[-35  20  22 -19  13  58  25  -5  46  26 -38  33 -23  -1  39 -18   5  29
 -22   3  14  -3  25 -31   5   2   3  -9 -64 -19   4  -3 -35  28  -7 -42
  -2   5 -15] -> nuz
[  1   7  16 -47  32  39  23  -1  16  30  -8  -5 -18 -14  53 -11  19  10
   8  23  45   9 -14 -31 -14  25   5 -46 -46   8 -14 -34  -7  -8 -20  -8
 -12 -22 -21] -> Kipo
[ 17  -6  15 -22  37  51  34  21  16  29 -39  37  -4  -4  47 -27  11  32
  -3   0  37  14 -11 -44  25  -3  25 -42 -50  12  20 -33 -77  -5  -1  -4
  -2  19 -66] -> Kipo
[-42 -16 -38   6 -24  41  11  36  22  11 -21   4   9 -25  49  10 -26  -7
 -19  -5  57  -6  33 -25 -15   6  15  15 -25   4   5 -16   4   4  20  18
  23   2  -2] -> Tadul
[-40   9 -37  -3 -67 -30  40 -45 -33  -5  20  32   7 -61  -8  -3   4 -59
   4   3  27   1 -39  22  25  -3  15 -49  35  24 -33  49   5   1 -14  27
 -22  32  25] -> kun
[-28  -4  -7  -2 -10  33 -10  17  -5  16  12  14  -8 -77  88 -21  17 -21
  -3 -13  79  23 -22 -29  -6 -12  23   0 -18   6  21 -28  17 -25  26  22
  19  31   4] -> Kipo
[-16   2  16 -20  16  40  17  23  38  24 -24  34 -24  16  37 -11  -2  47
 -12  10   4  -6  -3 -53 -33  15   5  -2 -60  -1   1 -17 -28   4   0 -41
  14 -18 -58] -> nuz
[-35 -33 -19  -5 -11  17  -8  21  21  14 -12   1  -9 -31  35   1 -14 -24
  -8  -5  72   9 -17 -19 -45 -26  14  14 -29  32  -6 -28  24 -19  34  48
  -7   3  12] -> ren
[-12  14  23  -2  19  32  41 -14  25  21 -39  36  -8 -26  47 -34  21  31
  11  -2  23  12  -9 -40 -22  14   9 -15 -57 -15 -12 -11 -34 -10 -20   2
  13   1 -60] -> rir
[ 18 -60  -1 -28 -17  -1  28  39 -10  -8 -23  14 -15   5  42 -11  21   9
 -27  47  44 -24 -48 -26  24  26  14 -36 -63  13  22  12 -17  39  34  12
  -5   4   7] -> Kipo
[-18 -11 -21 -16 -40  -3  14 -18  18  21 -26  -2   3 -51  69 -26 -31 -16
  27 -14 114  33  -4 -11 -42 -56  37 -22   5  52  -2 -32  29 -31  29  29
  14  47  -7] -> kun
[-34  13 -32  -4 -58  34  62 -23  -5   8  23  43  14   0 -12   2  -8 -26
  -9   8 -27   8  -7  23  36  20   6 -34  14  19 -35  62 -17  20 -11 -14
 -30   5  16] -> nuz
[-45  21 -44   2 -36  14  23   7   0  16 -13  50  -3 -69  45   8 -35 -24
  14 -30  43  -2  -2 -13   1 -66  11  19 -30  25  31  18  19 -14  31  20
  17  27   4] -> ren
[-46   5 -17  22 -50  37  11  34  22  23  -1   6  25 -57  59   1 -33   0
  14   6  28   5   0  -2  -4 -24  18  42  -9   9  42  -9  10 -17  20  29
  27  25  20] -> Zuk
[-43  15 -19  14 -58  47  23   3  33  38 -10  30  -8 -51  58 -23 -44 -35
  -8 -20  66   7  -2   3  -4 -18  21  -5  -5  35  12  -8  26   2  56   4
  15  51  10] -> nuz
[  7 -30  38  -8  24  19  -3   0  12  14 -25   4  -6 -13  44 -17  44  27
 -12  18  19  16 -23 -39  -3   6   9  11 -42   0 -22 -24  -8  -8 -15  20
  20  -4 -59] -> Kipo
[-53   9  11  -5 -25  32   6 -13   1  34 -10   5 -10 -51  47   6 -28 -31
  -6   2  68   2   1   0 -24 -41   7  38 -16  38   6 -11  52  -3  35  31
  -2  16  37] -> losu
[-18 -22 -40 -12 -53  10  44  10  48  21 -18  -1  12 -21  58   4 -30  13
   6  15  65  14  24 -31 -35 -27  19  19 -27  29  24 -15  23 -20  16  -2
  14   6   6] -> mibo
[ 20 -26  -6 -20 -22 -42  31  16 -30  -9 -20  29 -10  14  29  -4  -7  26
  12  33  27 -27 -53 -12   4  -6  11 -24 -55   0  37  32 -19  38  21 -12
 -22 -12  33] -> kun
[ 13 -26  -6 -16 -14  -1  47  33 -21   3 -59  26  -4  33  30   6  -8  26
  -1  47   0 -44 -34 -20   6  23  -9 -19 -63  35  13  35  -5  50  31  10
 -10 -32  -4] -> Tadul
[-81 -17 -18  22 -55  31 -27  14  17   6  17 -26   8 -58  34  -5 -34  -6
 -17 -13  19  -1  -5  11  -9 -45  28  45 -10   9  21   5   5  -6  22  26
  21  46  33] -> lese
[-40 -11 -40   9 -45  20   4  11  11   2   8 -21  -6 -34  44   4 -30 -41
  12  -3  35  15   3  -7 -35 -34  25  38 -10  47   2   1  27 -22  23  38
  12  11  -3] -> mibo
[-36 -14 -30  21 -51   9  33  16  31  30 -27   3  -1 -59  68 -32 -17 -26
  10 -33 114  28  17 -20 -24 -38  31   6   2  37   5 -33  15 -33  26  21
  26  26   3] -> Tadul
[ -3  10  25 -36  21  35  60 -51  30  41 -35  27   0  19  32 -20   7  27
  17  19  10   4 -10 -12   3 -26  12  -2 -50  13   9 -13 -33  11 -28 -16
 -12  -3 -22] -> losu
[-47 -15 -17  35 -19  20  -7  29   9   8 -25  13 -13 -54  56  -3 -12  -3
  -8 -25  68  -4  -4 -34 -21 -33  10  51 -12  33  27 -20   3 -16  31  45
  15  34  -1] -> kono
[-26  -9 -39  13 -41  31  11  18  30  19 -15  32 -13 -21  55   9 -66   2
  -8   6  75   3  -8 -12 -13 -20  13  20  -8  58  51  -2  15 -12  37  23
   4  42   7] -> mibo
[ 12   3  38  17  39   5 -11 -11   1  17 -33  14  22 -15  25 -16  44  22
  -4   5  -2   8  -5 -45 -18  -2  -2  32 -26 -29   1 -28 -21   1   7   7
  12  -5 -19] -> kun
[-28  14 -43  13 -41 -19  38 -39 -43 -21  16  25  15 -43   1 -11  10 -54
  25   8  -5   1  -5   4  23  -3  -2  12  33  11 -14  36   6 -11 -20  43
 -14   2   9] -> kono
[-40   7 -47   2 -61  18  52  11   4  -7  -2  38  18 -19  -7  14  20  -7
  -3  -8 -17  17 -11   2  38   4  11 -25   1  12  -9  73 -51  10 -36   1
  -7  23  19] -> Zuk
[ -7  -9 -15 -42  14  33   9 -33  21  26 -21  12 -17   0  34 -16   8  -1
  12  22  15  22 -21 -33 -17 -13  18 -21 -39  42 -12 -18  -6  -8 -11   1
 -16 -11 -35] -> mibo
[ 17 -52 -26 -21 -43 -24  29  25 -15   1 -18  15 -24  23  33 -23 -14  -1
  16  37  20  -5 -29 -10  15  23   0 -15 -42 -18  29  34 -20  34  31  11
 -21 -10  70] -> Kipo
[-45   6 -36   5 -69  13  28 -34 -32 -12  29  20  32 -43  -1  -9  20 -47
 -13  22 -16  -1 -25  17  25  31   8  -7  31  16 -35  72  -1  10 -13  39
 -15  22  35] -> lese
[-66  -9 -53   0 -65  36  14  14 -20  -9  16   3 -41 -36   0  17 -25 -64
  -7 -16 -24  11  -9  35  27   2  -1 -36  20  22 -29  65 -38  -2   2  12
  -4  34  12] -> Zuk
[-16 -32  26   9  16  39  38 -17  44  11 -38  12  -2 -20  54 -33  25  29
 -21  12  17   3 -22 -27  14   2  17 -16 -69 -15  26 -13 -86  22  -6  -2
  25  27 -39] -> kun
[-38  -2 -22 -10 -25  28  30  -1  16  19   4  23   3 -56  49 -26  -1   1
  12   7  60  16 -19 -32 -30 -14  20  -6 -18  37  11 -12  32 -23  12  18
  16  14   6] -> rir
[ 14 -37   9   3 -24 -36  34  -7 -21   0 -48  31  -9  25  30   6 -16  28
   1  42  10 -22 -51   1  -2 -10 -11   6 -64  10  36  43   0  44  41   9
 -24  -6  54] -> kun
[-29  14 -40 -10 -44  21  43 -10  34  20 -14  37  20 -13  38  -7 -31  -5
  14  -6   2   1 -10 -11 -19 -54  30  12 -33  40  25  -5  30   0  28 -11
  18  30 -22] -> nuz
[-14  -9 -37   3 -38  25   8  34  25  21  20  -5 -24 -44  54  -5   3 -26
   2 -20  84  21 -25 -28 -23  -6  26  12 -12  35  11  -8  20  -9  17  11
  17  20  42] -> Kipo
[  8 -50 -47 -19 -37 -42  17  32 -13 -10 -25  26  -3  16  -5   6   5 -13
 -17   9 -28 -28 -58   9  -7  -3  11 -37 -47  17  13  42 -21  34  35  -9
 -17  -3  16] -> lese
[-13  -5 -24 -17 -57  15  43 -59 -12  -8  24   7  34 -10 -18 -13  14 -38
  -9  46 -38  -6 -27  21  36  18  20 -15  14  13 -31  53  -9  28 -14  19
 -12  19  18] -> lese
[-10  21  45  -4  31  43  16 -22 -17  21   9 -27 -35 -43  50 -21  -3 -18
  30  20  12   8 -22 -30 -34   3   1   1 -43  24 -21 -32 -12 -20  -1  12
   9 -52 -58] -> kono
[-32  29 -43 -31 -52  48  43 -30 -18  -6  49  11  -2 -11 -11   9 -22 -42
   0  24  -1  -2 -22   9  40  33  22 -65  17  30 -13  58 -32  24 -15  -4
 -38  18  26] -> mibo
[-43  19 -40  27 -33   8  42   4 -39 -22  28  34  16 -18 -46  -6  30  -9
   5  -7 -34  22  -1 -11  28   8  -9  16  37  16 -24  78 -30  -4 -45  18
 -25  -4  40] -> rir
[-29  -4 -41 -38 -27  50  21 -10  21  22  -3 -13 -16 -50  62  14 -18  -5
   1  -3  79   5   2 -29 -17 -40  24  -7 -34  59  -3 -15  41   1  16  -6
  23  10  -8] -> kono
[  6 -10  -5 -14 -47 -31  58   7 -31  -3 -30  35   9   6  25  18  -4 -19
   7  35  -6 -40 -14   7  -4  -2   1  26 -59 -18   7  56  14  49  20  17
 -16 -30  36] -> losu
[ -2 -42   2  -1 -40 -35  43 -12 -30   5 -60  23  -1  22  21 -11 -13   4
   8  42 -14 -19 -23  -9   2  -5 -13   0 -51   0  10  31  17  32  51  17
 -12 -21  29] -> Tadul
[-60  -6 -21  -4 -37  49   6  22   1  25 -12   5  -6 -64  59   4 -36 -11
  -4 -20  55   4  19 -10   0 -33  -2   4 -22   8   8  12   8  -7  49  18
   8  23  32] -> ren
[-44  12 -26 -15 -66   3  39  -6 -15  28  -6  29  11 -54  40 -12 -42 -11
  11  -1  88   5 -16 -24  -4 -34  20   2  -7  47  20  12  33 -12  25  12
  17  24  -3] -> losu
[-38 -18 -33  -7 -63  18  25  -5 -17 -19  46 -38 -11 -17 -20 -15   5 -64
   5   8  -9  22 -17  12  19  36  23 -47   8  29 -54  67 -42  14 -20  22
 -10 -19   7] -> mibo
[-20  15  35 -46   2  34  37  -9  -8  40 -38  38   1 -12  35  -7  18  40
   1  26  12 -11  12 -64  -5  20   1   3 -65 -22 -27  20 -26  22 -16 -15
   7 -39 -35] -> losu
[  1  12  21 -45  17  66  27 -33   6  29  17 -19 -21   1  38 -30   9   1
  18  50   0   1 -24 -32  20  25  14 -11 -56 -12   6 -15 -24  27  -7 -10
  -6 -13  19] -> Kipo
[ 21 -21  -8 -12 -34 -50  40  25 -32   9 -37  54  16  34   9  -5   5  27
  13  22  19 -27 -45 -26  -2   7   0  11 -34   2  30  41  -4  33  23   3
 -23 -19  37] -> losu
[-32 -18 -31 -12 -71  20  25  17  11   9   9 -24  -1 -52  44  17 -34 -23
   7  -7  54  10  19 -14 -36 -40  15  21 -10   6 -23   3  33 -18  36  11
  21   7  13] -> ren
[ -6  32  37 -22  19  64  40 -55  18  29 -29  30   6  25  52 -23   4  27
   8  34 -21  -5  -2  -9  13  -3   5  11 -57  -9  -3  -5  -3  27   2 -21
 -16   4 -23] -> nuz
[-45 -13 -39  -4 -62  25  40 -17 -15  -3  11  18  15 -41 -14 -24  -4  -3
   1  12 -10  13 -24  17  53   1  11 -45  22  15 -24  52 -27  14 -26  11
 -17  30   5] -> rir
[  3   8  31 -27  44  49  26 -46 -12  27 -25   5   7 -21  38 -28  20   2
  21  15 -34   5 -15 -40   0 -16   2 -33 -46  14   7 -33 -25  -3  32  -7
  18 -10 -66] -> kono
[ 11 -12   6  -8 -51 -33  45  19  -8  -3  -7  41  15  25  18 -21  -8  13
  16  38 -18 -31 -34  -9   4   0  25   7 -65 -23  33  36   0  49  33 -15
 -12 -27  35] -> nuz
[-20  -5 -44 -20 -58  38  54 -35 -17 -16  14  -3  -5 -30   3  11  -4 -33
 -13  32  36  16 -10  -7  29  14  10 -28  -5  41 -39  52 -10  32 -24  14
 -22  -5  17] -> kono
[-16   2  51  19  21  19   8  13   3  48 -20  25  13 -25  47 -40  27  33
  11  -4  35  17 -18 -38  12  19   5  10 -26 -15  14 -36 -33 -42  12   2
  21  -5 -41] -> Zuk
[-36  -3 -61  -9 -70   7  39  33   4   6   6  22  24 -10 -11   8 -17  -8
  24 -14  -3   6  21  18  40 -13  34  -8  20   4 -19  49 -47  -3 -37  15
  -8  15  10] -> Zuk
[-19  25 -33   1 -35  24  36 -20 -11  -8  21  10  -6   7 -18   4  -3 -39
  -3  -2   4  16 -14   3  12  42  -3 -54  42  30 -20  50 -37  -2 -11   1
 -39  25  22] -> mibo
[-25 -34 -57   9 -70  25  46 -33   9 -10  16  27  14  10 -13  -2 -15 -27
 -19  14 -11  13 -11  13  41  28  16 -22  16 -11 -11  50 -40  34  -7   7
  -4  24  37] -> Tadul
[  3  12  24 -42  20  42  40 -35  14  33 -20  11  -4 -21  52 -29  29   4
  14  29  -5 -15  -2 -40   1   5  12 -41 -28  -5  -1 -40  -7   3   7 -30
  29  -5 -52] -> Tadul
[-39  -2 -33 -17 -56  19  75 -50 -14   5  20  44   7 -17   6   0  -1 -24
  -1  23   5   4 -23   4  34  16  21 -43   0  23 -30  51 -12  10 -24   5
 -12  -2   6] -> Tadul
[ 31 -14 -11  -8 -23 -37  29  10  -2  11 -37  47   8  55  23  -3   7  35
  26  25  27  -9 -77 -10  -2  10  14   4 -57  15  38  27   6  23  14   7
 -28  -5  40] -> Zuk
[-25  10  37  -7   3  19  38   4  10  32 -29  31  -3 -20  25 -21  20  49
  -4   3  33  -6   9 -44  27 -22  15  36 -61 -26  12   7 -57  18 -41 -24
   5 -20 -22] -> losu
[-29  17  14 -34  31  45  17 -10  -6  23 -10  26  -5 -55  57 -33  26   4
  21   4  -4  -3 -30 -42   4  -9   0 -40 -55  -3  13 -11 -34 -10   4  -5
  14 -13 -48] -> ren
[-14  13  12 -27  27  37  29 -29  28  27 -43  19  -7  17  32  -7  14  20
  10  16 -20 -23  18 -29 -10  -1   4   0 -28 -13 -10 -28 -17   7 -16  -6
   2   3 -30] -> Tadul
[ -2 -17  -8  -1 -34 -27  46  -5 -33   6 -28  55  -3   9  32 -23  -2   4
  17  18   4 -17 -41 -23  16  20   2 -21 -55   1  25  55  -3  31  39   5
  15 -24  16] -> Tadul
[-32  23 -52 -34 -65  28  75 -32 -26 -11  37  22  48 -26  -6   1   2 -23
  14  -2   3   5 -18   3  49   9  21 -72  16  11 -29  69 -29   8 -16   2
 -11  25  -4] -> ren
[-20  -7   9 -23   1  39  29 -27  23  40  -7   2  25 -12  31 -20  21  22
   0   8 -14   5 -13 -21  -5 -15  26   2 -45   9 -10 -11 -22  -6   2 -14
  13  -3 -25] -> lese
[ 19  13  17 -28  10  34  39 -33   0  22 -27  45   1 -22  45 -35  17  35
  13  34  36  10 -12 -45   4  -1  18  -9 -31 -10  -6 -24  -9  -2 -12 -11
  -6  11 -47] -> rir
[-10 -19  -2   5 -11 -28   8   8 -53  -3 -23  49   6 -28  36 -12   1  -8
   7  14   0 -29 -59  13  49 -23 -15   0 -75 -13  55  50  12  40  53  17
 -13 -18  43] -> ren
[ 16 -44 -18 -23 -25 -30  50  14 -18  -5 -38  43  13  25  11 -15  10   2
 -17  34  20 -22 -50 -26  17  30   4 -31 -85 -11  37  38 -33  57  29  -8
  -7 -25   9] -> losu
[-15  31  10 -19  46  43  15 -26  12  25   5  -3  -2  -1  38 -15  -1 -21
  25  12   0  15  19 -31 -33   2   8   3 -39  -5  16 -43 -14 -28   8  -3
 -13 -26 -12] -> mibo
[-15  16  32 -39   8  34  44 -25  25  13 -18  31  -7 -12  31 -14  21   0
  -6  27 -16  -8  25 -24  -8 -23  25  -6 -56  -3 -27 -12  -2   8 -11 -22
  10 -13 -63] -> nuz
[ -7 -14  37   0  23  32   7 -17  17  25 -19  -5 -15 -10  49 -18  28  40
   0  11  25   2 -37 -27  -3 -26  14  21 -42  25   3 -18 -23   6  -5  -4
  15  10 -26] -> kun
[ 12 -32 -22 -27 -55 -20  47  17 -40  -6 -13  21  -8   2  38  -2 -25  13
  18  34  22 -21 -40 -17  13  -6   4  -9 -65 -17  13  48  -8  29  39  -8
 -13 -24  16] -> ren
